Below is a small trained network, with its code and all its weights. Each question gives an input and a class and asks what happens when units are switched off, that is, made to give their printed mean instead of their output.

import numpy as np


def w(rows, s, z=0):
    codes = np.array(rows[::2]) - 128.0
    scale = np.full(codes.shape[1], s)
    scale[-1] = z or s
    return codes * scale


def norm(h):
    return h / np.sqrt((h * h).mean(-1, keepdims=True) + 1e-5)


def f(y):
    return np.maximum(y, 0)


def log_softmax(a):
    a = a - a.max(-1, keepdims=True)
    return a - np.log(np.exp(a).sum(-1, keepdims=True))


def net(x, mask):
    res = np.array(x, float).reshape(1, 8) / 4 @ E
    u = 0
    for l in range(3):
        y = f(norm(res) @ A[l][:, :-1].T + A[l][:, -1])
        res = res + np.where(mask[u : u + 4], y, B[l][:, -1]) @ B[l][:, :-1]
        u += 4
    return log_softmax(norm(res)[-1] @ U[:, :-1].T + U[:, -1])


A, B = {}, {}
E = w([
[131,91,114,4],'x0',
[217,247,125,119],'x1',
[193,109,203,146],'x2',
[137,154,82,163],'x3',
[101,127,136,135],'x4',
[127,125,123,146],'x5',
[114,124,107,203],'x6',
[134,80,152,131],'x7',
],0.0042)
A[0] = w([
[105,101,179,224,77],'L0N1',
[114,40,128,63,248],'L0N2',
[130,80,167,89,115],'L0N3',
[92,124,254,57,224],'L0N4',
],0.0078,0.0015)
B[0] = w([
[104,173,125,46,212],'L0N1',
[164,48,104,51,253],'L0N2',
[123,43,104,46,187],'L0N3',
[1,111,181,46,238],'L0N4',
],0.0059,0.0043)
A[1] = w([
[112,254,214,149,245],'L1N1',
[162,119,94,22,206],'L1N2',
[142,182,213,174,251],'L1N3',
[122,91,30,111,197],'L1N4',
],0.0074,0.0016)
B[1] = w([
[210,72,223,217,231],'L1N1',
[88,81,78,174,253],'L1N2',
[150,127,252,2,192],'L1N3',
[147,176,31,205,206],'L1N4',
],0.0061,0.0055)
A[2] = w([
[104,127,229,147,2],'L2N1',
[247,132,136,123,62],'L2N2',
[197,60,131,253,101],'L2N3',
[107,109,39,235,138],'L2N4',
],0.0067,0.0021)
B[2] = w([
[124,192,189,97,201],'L2N1',
[121,142,161,139,211],'L2N2',
[104,116,106,116,223],'L2N3',
[159,254,117,113,254],'L2N4',
],0.0086,0.0032)
U = w([
[162,160,62,122,92],'0',
[211,140,247,118,2],'1',
[136,52,86,58,225],'2',
],0.014,0.0014)

Each question gives the input, the list of numbers given to net, and the class t.
The units are the neurons (one row each of A and B). Each row of codes is followed by its name. A weight is (code - 128) times the scale printed after its matrix; where a second scale follows, it is the last column's (A, B and U).
mask holds one flag per neuron, layer by layer. A switched-off neuron (its flag False) gives its mean, the last column of its row in B, instead of its output. The means were averaged over made-up inputs and are rounded, as every weight is.
A unit's drop is (log p(t) with every unit on - log p(t) with that unit switched off) / (log p(t) with every unit on - log p(t) with every unit switched off).
The circuit of an input: a set's keep is (log p(t) with only the set's units on - log p(t) with every unit switched off) / (log p(t) with every unit on - log p(t) with every unit switched off). Starting from all 12 units, units are removed one at a time, each time the one whose removal leaves the highest keep (on an exact tie, the one counted first), for as long as the keep stays at least 0.8.
units of the circuit, in order: the units of the circuit, biggest drop first
k most important neurons: the k neurons with the biggest drops, biggest first
k most important neurons of layer l: the k neurons of layer l with the biggest drops, biggest first
drop when u is switched off: that unit's drop, to one decimal
input [2,-2,-7,5,-2,-1,-6,5], class 0: most important neuron : [L1N4]
input [-4,6,-8,-1,2,5,-4,2], class 1: units of the circuit, in order : [L0N2, L1N1]
input [6,5,8,1,0,0,4,5], class 2: units of the circuit, in order : [L1N1, L1N2, L2N4]
input [-6,-6,6,0,-2,3,-5,6], class 2: 2 most important neurons of layer 1 : [L1N1, L1N3]
input [-8,4,-8,8,8,6,-4,-8], class 1: 2 most important neurons of layer 0 : [L0N2, L0N3]
input [-6,2,-6,1,7,-3,5,-3], class 1: 2 most important neurons : [L0N2, L0N3]
input [3,1,5,1,-1,1,8,7], class 2: 3 most important neurons : [L1N4, L2N3, L2N1]
input [-5,0,-6,-7,-8,-7,3,6], class 0: 2 most important neurons : [L1N3, L0N4]
input [-1,-1,-5,2,0,-8,-3,-1], class 0: drop when L2N4 is switched off : 0.1
input [-7,-8,1,2,-6,-3,5,-5], class 0: drop when L2N4 is switched off : 0.1
input [-7,-6,-4,-1,-5,4,1,7], class 0: drop when L1N2 is switched off : 0.0
